[[136 130 129 131 117 126 121 128 127 145 123 125 131 115]
 [130 128 152 103 118 131 114 129 130 118 129 136 127 123]
 [130 132 131 107 142 126 138 129 136 157 125 133 125 132]]
|
[[130 132 131 107 142 126 138 129 136 157 125 133 125 132]
 [136 130 129 131 117 126 121 128 127 145 123 125 131 115]
 [130 128 152 103 118 131 114 129 130 118 129 136 127 123]]

[[146 150 142 126 139 127 124 128 109]
 [121 119 138 121 114 117 121 117 120]
 [137 141 146 134 145 139 118 144 126]]
|
[[146 150 142 126 139 127 124 128 109]
 [137 141 146 134 145 139 118 144 126]
 [121 119 138 121 114 117 121 117 120]]

[[129 133 120]
 [139 106 144]
 [110 130 128]
 [127 132 124]
 [126 127 126]
 [127 126 127]]
|
[[129 133 120]
 [127 132 124]
 [110 130 128]
 [126 127 126]
 [127 126 127]
 [139 106 144]]

[[134 124 129 129 124 123 125 130 133 124 126]
 [127 128 124 127 124 125 126 128 129 136 128]
 [122 134 123 123 128 132 127 128 121 141 132]
 [125 130 127 128 130 130 128 125 126 136 131]
 [112 138 120 121 140 140 137 128 116 142 131]
 [144 107 145 146 110 107 106 117 147 141 141]
 [115 142 116 116 138 141 139 133 113 135 126]]
|
[[115 142 116 116 138 141 139 133 113 135 126]
 [112 138 120 121 140 140 137 128 116 142 131]
 [122 134 123 123 128 132 127 128 121 141 132]
 [125 130 127 128 130 130 128 125 126 136 131]
 [127 128 124 127 124 125 126 128 129 136 128]
 [134 124 129 129 124 123 125 130 133 124 126]
 [144 107 145 146 110 107 106 117 147 141 141]]

[[116 138 136 121 123]
 [121 136 132 134 133]
 [129 121 138 122 114]
 [118 114 113 122 148]
 [138 133 153 126 133]
 [129 117 125 121 128]
 [131 141 128 114 129]]
|
[[131 141 128 114 129]
 [116 138 136 121 123]
 [121 136 132 134 133]
 [138 133 153 126 133]
 [129 121 138 122 114]
 [129 117 125 121 128]
 [118 114 113 122 148]]

[[132 133 139 132 132 130 112 132 121 139 129 129 122]
 [102 101 134 121 106 113 117 128 129 129 127 128 120]
 [145 147 131 137 145 138 144 130 139 108 127 128 129]
 [152 152 118 134 149 141 127 128 123 129 130 129 122]]
|
[[152 152 118 134 149 141 127 128 123 129 130 129 122]
 [145 147 131 137 145 138 144 130 139 108 127 128 129]
 [132 133 139 132 132 130 112 132 121 139 129 129 122]
 [102 101 134 121 106 113 117 128 129 129 127 128 120]]

[[110 111 122 147 120 127 119]
 [151 134 140 140 150 139 145]
 [109 120 123 119 130 110 139]
 [121 106 123 120 134 145 132]
 [130 131 128 106 126 148 150]
 [113 123 119 118 115 144 108]
 [116 119 118 147 121 115 147]
 [144 140 114 133 137 116 122]]
|
[[144 140 114 133 137 116 122]
 [151 134 140 140 150 139 145]
 [130 131 128 106 126 148 150]
 [113 123 119 118 115 144 108]
 [109 120 123 119 130 110 139]
 [116 119 118 147 121 115 147]
 [110 111 122 147 120 127 119]
 [121 106 123 120 134 145 132]]

[[116 117 117 128 127]
 [109 110 140 145 146]
 [154 156 109 101  98]]
|
[[154 156 109 101  98]
 [116 117 117 128 127]
 [109 110 140 145 146]]
